Here is a tiny trained network, its code and every weight. The questions are about switching its units off for an input and a target symbol, where a switched-off unit gives its printed mean instead of its output.

import numpy as np


def w(rows, s, z=0):
    codes = np.array(rows[::2]) - 128.0
    scale = np.full(codes.shape[1], s)
    scale[-1] = z or s
    return codes * scale


def norm(h):
    return h / np.sqrt((h * h).mean(-1, keepdims=True) + 1e-5)


def f(y):
    return np.maximum(y, 0)


def softmax(a):
    e = np.exp(a - a.max(-1, keepdims=True))
    return e / e.sum(-1, keepdims=True)


def log_softmax(a):
    a = a - a.max(-1, keepdims=True)
    return a - np.log(np.exp(a).sum(-1, keepdims=True))


def net(x, mask):
    ids = ['αδθλμξπ'.index(c) for c in x.split()]
    T = len(ids)
    res = E[ids] + P[:T]
    u = 0
    for l in range(2):
        r = norm(res)
        for j in range(2):
            rows = slice(3 * j, 3 * j + 3)
            q, k, v = (r @ M[l][rows].T for M in (Q, K, V))
            z = softmax(np.where(np.tri(T) > 0, q @ k.T / 3**0.5, -1e9)) @ v
            o = O[l][rows]
            res = res + np.where(mask[u + j], z, o[:, -1]) @ o[:, :-1]
        u += 2
        y = f(norm(res) @ A[l][:, :-1].T + A[l][:, -1])
        res = res + np.where(mask[u : u + 4], y, B[l][:, -1]) @ B[l][:, :-1]
        u += 4
    return log_softmax(norm(res)[-1] @ U[:, :-1].T + U[:, -1])


Q, K, V, O, A, B = {}, {}, {}, {}, {}, {}
E = w([
[215,221,83,75,98,149,137],'α',
[149,87,86,211,120,113,205],'δ',
[78,199,148,181,85,147,48],'θ',
[77,103,13,139,178,123,115],'λ',
[101,115,188,130,106,248,159],'μ',
[140,162,215,154,155,148,251],'ξ',
[134,132,105,103,76,37,77],'π',
],0.013)
P = w([
[254,77,118,136,249,111,122],'0',
[224,99,129,121,198,117,121],'1',
[208,108,120,120,170,123,121],'2',
[190,110,112,122,150,132,123],'3',
[174,115,104,124,133,135,127],'4',
[154,117,96,125,121,140,127],'5',
[140,123,91,126,106,145,132],'6',
[123,127,89,126,94,143,136],'7',
[108,131,84,128,82,144,143],'8',
[93,138,79,130,70,146,148],'9',
[75,145,73,131,58,142,156],'10',
[58,153,64,133,49,142,161],'11',
[41,166,51,137,43,142,167],'12',
[36,175,29,157,41,145,161],'13',
],0.0076)
Q[0] = w([
[189,82,65,82,126,28,204],'L0H1',
[140,114,29,78,26,143,8],'L0H1',
[208,168,157,224,217,136,63],'L0H1',
[126,125,78,165,123,189,213],'L0H2',
[83,174,143,211,173,84,22],'L0H2',
[158,131,169,142,169,166,172],'L0H2',
],0.015)
K[0] = w([
[102,176,34,171,92,56,252],'L0H1',
[189,190,48,116,8,158,45],'L0H1',
[226,113,170,106,163,107,102],'L0H1',
[66,225,62,152,94,171,182],'L0H2',
[187,174,164,234,191,142,32],'L0H2',
[181,72,89,55,170,152,193],'L0H2',
],0.016)
V[0] = w([
[94,183,104,71,122,190,93],'L0H1',
[149,36,127,26,118,86,107],'L0H1',
[116,172,125,170,135,94,184],'L0H1',
[65,144,70,21,189,146,166],'L0H2',
[252,84,129,98,118,141,169],'L0H2',
[127,228,85,140,181,188,77],'L0H2',
],0.011)
O[0] = w([
[42,253,179,73,133,97,97,195],'L0H1',
[118,171,11,132,237,93,162,59],'L0H1',
[199,93,99,114,41,66,141,161],'L0H1',
[158,229,49,147,208,205,162,151],'L0H2',
[7,158,126,4,59,118,228,213],'L0H2',
[119,153,104,248,170,101,238,254],'L0H2',
],0.0059,0.0069)
A[0] = w([
[121,152,201,103,166,49,28,61],'L0N1',
[183,115,143,54,237,108,70,37],'L0N2',
[137,148,101,129,207,6,38,131],'L0N3',
[64,100,79,95,120,110,98,3],'L0N4',
],0.015,0.0033)
B[0] = w([
[57,127,74,153,117,47,247,193],'L0N1',
[16,159,74,1,109,77,225,149],'L0N2',
[137,169,237,71,130,98,215,254],'L0N3',
[103,77,82,157,228,79,209,179],'L0N4',
],0.0093,0.0045)
Q[1] = w([
[154,174,113,114,94,103,130],'L1H1',
[127,146,67,71,159,149,96],'L1H1',
[135,70,50,96,131,113,101],'L1H1',
[209,180,208,90,100,105,117],'L1H2',
[98,8,98,143,183,86,19],'L1H2',
[135,99,184,208,73,166,251],'L1H2',
],0.024)
K[1] = w([
[63,130,105,187,112,90,130],'L1H1',
[134,139,208,143,185,70,176],'L1H1',
[157,71,137,66,228,101,110],'L1H1',
[19,92,119,79,55,100,199],'L1H2',
[196,70,142,2,201,158,88],'L1H2',
[143,187,208,147,24,47,22],'L1H2',
],0.02)
V[1] = w([
[66,37,50,173,144,235,150],'L1H1',
[185,116,104,172,73,48,146],'L1H1',
[34,120,182,169,126,144,153],'L1H1',
[75,90,39,199,220,109,170],'L1H2',
[197,93,253,94,221,169,217],'L1H2',
[47,156,212,141,195,117,121],'L1H2',
],0.019)
O[1] = w([
[109,155,84,230,186,138,21,90],'L1H1',
[150,73,142,129,184,53,172,183],'L1H1',
[82,117,163,186,57,133,88,255],'L1H1',
[221,96,50,158,169,59,121,204],'L1H2',
[181,171,223,78,53,110,2,183],'L1H2',
[77,194,132,132,154,43,64,236],'L1H2',
],0.013,0.0061)
A[1] = w([
[184,135,216,142,124,253,134,112],'L1N1',
[119,189,52,24,153,237,133,118],'L1N2',
[157,30,35,97,35,173,108,3],'L1N3',
[71,85,159,191,144,110,164,243],'L1N4',
],0.024,0.0054)
B[1] = w([
[163,122,113,224,233,154,212,196],'L1N1',
[133,44,84,5,122,196,76,209],'L1N2',
[33,64,156,189,22,41,108,161],'L1N3',
[117,115,90,120,152,225,163,246],'L1N4',
],0.021,0.013)
U = w([
[137,88,106,46,129,204,121,156],'α',
[91,10,162,174,97,131,120,111],'δ',
[90,112,130,121,152,127,134,2],'θ',
[146,124,61,157,199,98,103,151],'λ',
[61,183,140,143,100,162,68,148],'μ',
[217,122,207,151,142,178,166,86],'ξ',
[101,184,139,92,106,81,199,167],'π',
],0.011,0.0064)

Each question gives the input, a string of symbols that net reads in full, and the target symbol t.
The units are the heads (3 rows each of Q, K, V and O) and the neurons (one row each of A and B). Each row of codes is followed by its name. A weight is (code - 128) times the scale printed after its matrix; where a second scale follows, it is the last column's (O, A, B and U).
mask holds one flag per unit, layer by layer, with each layer's heads first. A switched-off unit (its flag False) gives its mean, the last column of its rows in O or B, instead of its output. The means were averaged over made-up inputs and are rounded, as every weight is.
A unit's drop is (log p(t) with every unit on - log p(t) with that unit switched off) / (log p(t) with every unit on - log p(t) with every unit switched off).
The circuit of an input: a set's keep is (log p(t) with only the set's units on - log p(t) with every unit switched off) / (log p(t) with every unit on - log p(t) with every unit switched off). Starting from all 12 units, units are removed one at a time, each time the one whose removal leaves the highest keep (on an exact tie, the one counted first), for as long as the keep stays at least 0.8.
units of the circuit, in order: the units of the circuit, biggest drop first
most important unit: the unit with the biggest drop
top k neurons: the k neurons with the biggest drops, biggest first
k most important neurons of layer l: the k neurons of layer l with the biggest drops, biggest first
heads that matter: for each layer, one digit per head in row order, 1 if its drop is at least 0.15 and else 0, layers parted by /
input θ μ α δ λ ξ α α α α α λ, target π: units of the circuit, in order	L1H1; L1N2; L0H1
input μ α α π θ α α π μ, target μ: units of the circuit, in order	L0H2; L1H2; L0N3
input α λ α, target λ: most important unit	L1H2
input μ δ λ λ μ π δ ξ α λ, target μ: 3 most important neurons of layer 0	L0N2; L0N4; L0N1
input θ λ λ ξ θ α δ λ α α α μ δ, target λ: heads that matter	01 / 10
input δ λ ξ α μ μ α, target μ: heads that matter	00 / 00
input μ π δ δ ξ λ δ, target ξ: units of the circuit, in order	L0H1; L1H2; L1N1
input π α π λ α, target π: 3 most important neurons of layer 1	L1N2; L1N1; L1N4
input δ δ λ α δ λ λ, target λ: heads that matter	01 / 01
input α α α δ λ λ α λ μ α, target λ: units of the circuit, in order	L1H2; L0H1
input λ α α α μ λ α ξ, target ξ: heads that matter	11 / 01
input α α δ α α α α α ξ μ λ θ, target μ: heads that matter	01 / 10
input π ξ ξ μ λ α α δ θ, target λ: units of the circuit, in order	L0N1; L0H2; L1H2
input λ α α μ δ θ, target λ: units of the circuit, in order	L0H2; L1H2
input α δ δ μ α, target δ: units of the circuit, in order	L1H2; L1N3; L0N3
input δ θ α μ α α θ α α π λ ξ δ π, target λ: most important unit	L0H2
input δ ξ δ θ ξ, target λ: heads that matter	11 / 11
input α θ α μ π, target μ: units of the circuit, in order	L0N3; L0H2; L1H2
input α λ ξ μ λ α ξ α μ π π, target π: heads that matter	01 / 00
input λ π α δ λ α ξ δ α, target ξ: units of the circuit, in order	L1H2; L0H1; L1N1
input λ μ π λ ξ ξ δ ξ λ λ, target λ: units of the circuit, in order	L0H2; L1H2
input δ α δ α θ α μ λ, target μ: most important unit	L0H2
input α α α α α ξ, target ξ: heads that matter	10 / 01
input δ α α δ θ ξ μ ξ, target μ: units of the circuit, in order	L0H2; L0N3; L1H1
input λ ξ δ, target δ: units of the circuit, in order	L0H1; L1N3
input λ λ α α α λ π π, target π: top 2 neurons	L0N3; L1N2
input μ θ π ξ, target μ: units of the circuit, in order	L0N3; L1H2; L0H2
input λ π α θ μ α α α α ξ, target π: most important neuron of layer 0	L0N1
input α λ δ ξ λ π α λ α θ, target π: 2 most important neurons of layer 0	L0N3; L0N1
input π λ π μ μ μ α λ α δ θ π, target λ: units of the circuit, in order	L0H2; L0N1; L1H2
